Here is a tiny trained network, its code and every weight. The questions are about switching its units off for an input and a class, where a switched-off unit gives its printed mean instead of its output.

import numpy as np


def w(rows, s, z=0):
    codes = np.array(rows[::2]) - 128.0
    scale = np.full(codes.shape[1], s)
    scale[-1] = z or s
    return codes * scale


def f(y):
    return np.maximum(y, 0)


def log_softmax(a):
    a = a - a.max(-1, keepdims=True)
    return a - np.log(np.exp(a).sum(-1, keepdims=True))


def net(x, mask):
    res = np.array(x, float).reshape(1, 6) / 4 @ E
    y = f(res @ A[0][:, :-1].T + A[0][:, -1])
    res = res + np.where(mask, y, B[0][:, -1]) @ B[0][:, :-1]
    return log_softmax(res[-1] @ U[:, :-1].T + U[:, -1])


A, B = {}, {}
E = w([
[128,130,128,130,126,128,127,125],'x0',
[37,58,110,60,21,202,65,12],'x1',
[79,145,232,254,179,213,49,114],'x2',
[62,207,42,176,169,164,232,42],'x3',
[230,220,139,162,68,88,78,29],'x4',
[129,27,48,175,225,46,49,59],'x5',
],0.0052)
A[0] = w([
[44,197,31,179,181,208,229,35,134],'neuron 0',
[110,62,59,168,207,76,73,84,4],'neuron 1',
[61,49,106,104,185,146,157,200,137],'neuron 2',
[185,175,156,185,216,62,187,221,81],'neuron 3',
[158,63,220,92,88,127,41,181,60],'neuron 4',
[38,59,114,66,36,221,86,22,36],'neuron 5',
[59,69,129,69,34,215,82,49,49],'neuron 6',
[112,185,184,93,63,203,189,173,53],'neuron 7',
[160,73,185,88,101,102,68,184,118],'neuron 8',
[161,77,193,87,108,102,57,193,107],'neuron 9',
[54,52,117,97,179,146,157,201,80],'neuron 10',
[219,188,115,150,88,45,64,49,141],'neuron 11',
[117,64,52,168,219,58,85,89,52],'neuron 12',
[68,189,43,178,175,193,226,53,135],'neuron 13',
[158,117,27,3,67,54,195,133,60],'neuron 14',
[130,190,184,103,69,183,194,183,60],'neuron 15',
[117,68,66,170,198,77,81,95,37],'neuron 16',
[49,50,101,97,192,150,160,205,116],'neuron 17',
[123,187,189,118,68,202,175,168,85],'neuron 18',
[118,194,176,95,65,196,194,173,49],'neuron 19',
[157,112,40,25,81,58,184,132,96],'neuron 20',
[198,194,162,190,227,53,194,237,57],'neuron 21',
[119,182,178,101,68,192,184,167,62],'neuron 22',
[58,48,110,105,184,145,159,199,127],'neuron 23',
[169,112,23,8,68,49,189,130,69],'neuron 24',
[201,187,137,160,90,90,82,55,153],'neuron 25',
[77,141,238,250,155,251,52,93,67],'neuron 26',
[211,177,110,138,91,56,89,59,165],'neuron 27',
[165,64,205,90,94,107,52,189,82],'neuron 28',
[63,47,106,94,187,134,160,202,105],'neuron 29',
],0.005,0.0026)
B[0] = w([
[162,90,89,206,42,9,171,212,253],'neuron 0',
[219,52,190,43,172,60,110,33,181],'neuron 1',
[172,175,169,132,89,177,168,105,200],'neuron 2',
[156,205,16,59,125,191,20,140,225],'neuron 3',
[143,103,68,189,67,43,151,190,200],'neuron 4',
[173,225,40,82,133,153,26,166,239],'neuron 5',
[177,230,28,75,144,163,21,159,226],'neuron 6',
[192,51,152,58,169,61,105,50,190],'neuron 7',
[136,104,88,182,67,71,172,174,196],'neuron 8',
[134,104,81,189,65,66,170,175,200],'neuron 9',
[190,200,176,138,75,196,172,98,188],'neuron 10',
[171,175,186,139,69,227,213,91,213],'neuron 11',
[218,68,175,43,158,78,114,42,193],'neuron 12',
[157,89,90,194,55,27,165,193,235],'neuron 13',
[52,206,226,200,232,114,72,191,198],'neuron 14',
[185,49,147,55,177,58,94,52,188],'neuron 15',
[200,69,182,47,166,75,112,48,179],'neuron 16',
[198,191,180,137,74,190,176,93,202],'neuron 17',
[178,61,154,64,174,60,104,62,193],'neuron 18',
[186,45,157,58,177,54,101,52,188],'neuron 19',
[54,191,211,191,211,118,89,188,192],'neuron 20',
[151,209,3,47,134,194,12,136,238],'neuron 21',
[184,55,152,60,173,66,103,57,184],'neuron 22',
[187,188,177,133,79,186,173,99,199],'neuron 23',
[51,197,217,200,220,121,83,191,199],'neuron 24',
[145,176,186,148,89,207,196,116,206],'neuron 25',
[37,198,208,199,229,81,63,208,252],'neuron 26',
[146,169,182,140,89,208,191,106,204],'neuron 27',
[140,102,81,186,67,58,165,177,201],'neuron 28',
[189,190,184,141,73,192,181,95,195],'neuron 29',
],0.0049,0.0055)
U = w([
[162,70,155,70,175,70,117,55,85],'0',
[134,170,8,93,134,186,60,146,90],'1',
[56,153,204,188,207,115,108,169,100],'2',
[132,98,68,183,52,54,183,165,103],'3',
[152,150,180,134,78,238,203,93,109],'4',
[116,116,118,125,135,133,138,127,254],'5',
[58,67,87,115,145,174,168,117,114],'6',
],0.011,0.0091)

Each question gives the input, the list of numbers given to net, and the class t.
The units are the neurons (one row each of A and B). Each row of codes is followed by its name. A weight is (code - 128) times the scale printed after its matrix; where a second scale follows, it is the last column's (A, B and U).
mask holds one flag per neuron, in row order. A switched-off neuron (its flag False) gives its mean, the last column of its row in B, instead of its output. The means were averaged over made-up inputs and are rounded, as every weight is.
A unit's drop is (log p(t) with every unit on - log p(t) with that unit switched off) / (log p(t) with every unit on - log p(t) with every unit switched off).
The circuit of an input: a set's keep is (log p(t) with only the set's units on - log p(t) with every unit switched off) / (log p(t) with every unit on - log p(t) with every unit switched off). Starting from the 12 units with the biggest drops (on a tie, the unit counted first), units are removed one at a time, each time the one whose removal leaves the highest keep (on an exact tie, the one counted first), for as long as the keep stays at least 0.8.
units of the circuit, in order: the units of the circuit, biggest drop first
most important unit: the unit with the biggest drop
top k neurons: the k neurons with the biggest drops, biggest first
drop when u is switched off: that unit's drop, to one decimal
input [4,-8,6,5,4,-4], class 1: units of the circuit, in order	[neuron 21]
input [5,-6,-2,4,5,-3], class 1: top 2 neurons	[neuron 21; neuron 3]
input [-1,-7,-6,1,1,-7], class 0: units of the circuit, in order	[neuron 15; neuron 19]
input [0,-5,-2,4,7,-1], class 4: units of the circuit, in order	[neuron 11; neuron 27]
input [2,0,-4,2,-2,6], class 0: top 4 neurons	[neuron 12; neuron 1; neuron 16; neuron 26]
input [6,-3,0,2,7,4], class 4: units of the circuit, in order	[neuron 11; neuron 27]
input [7,3,0,-7,6,-2], class 3: top 2 neurons	[neuron 4; neuron 28]
input [2,-6,-7,6,-2,-1], class 2: top 3 neurons	[neuron 14; neuron 24; neuron 20]
input [-8,4,3,-8,-4,5], class 3: units of the circuit, in order	[neuron 4; neuron 28]
input [-1,3,-8,4,-8,-7], class 2: units of the circuit, in order	[neuron 14; neuron 24]
input [4,-5,-6,1,-5,2], class 2: units of the circuit, in order	[neuron 14; neuron 24]
input [-5,-4,-3,-4,7,-5], class 4: top 3 neurons	[neuron 11; neuron 27; neuron 25]
input [-2,5,4,4,-3,-2], class 1: top 2 neurons	[neuron 5; neuron 6]
input [-6,3,0,7,3,8], class 0: top 3 neurons	[neuron 1; neuron 12; neuron 16]
input [-2,8,3,-2,-4,-7], class 1: top 2 neurons	[neuron 6; neuron 5]
input [5,-6,-8,-7,-6,1], class 2: top 2 neurons	[neuron 14; neuron 24]
input [-4,2,8,8,-2,-5], class 2: units of the circuit, in order	[neuron 26]
input [4,0,8,5,7,8], class 0: top 2 neurons	[neuron 1; neuron 12]
input [6,-4,2,7,-7,4], class 3: top 3 neurons	[neuron 0; neuron 13; neuron 11]
input [-3,6,-6,-5,7,1], class 4: top neuron	[neuron 11]
input [-5,1,3,6,6,-2], class 3: top 2 neurons	[neuron 0; neuron 13]
input [-2,-8,-6,-1,-6,-2], class 1: top 2 neurons	[neuron 21; neuron 3]
input [7,4,-8,-8,-2,3], class 2: drop when neuron 24 is switched off	0.4
input [2,0,-7,-1,2,1], class 2: drop when neuron 19 is switched off	0.0
input [8,8,8,-8,-3,-8], class 0: drop when neuron 21 is switched off	0.1
input [-3,0,8,-5,4,-6], class 2: drop when neuron 18 is switched off	-0.1
input [0,-3,-5,6,-1,8], class 0: most important unit	neuron 12
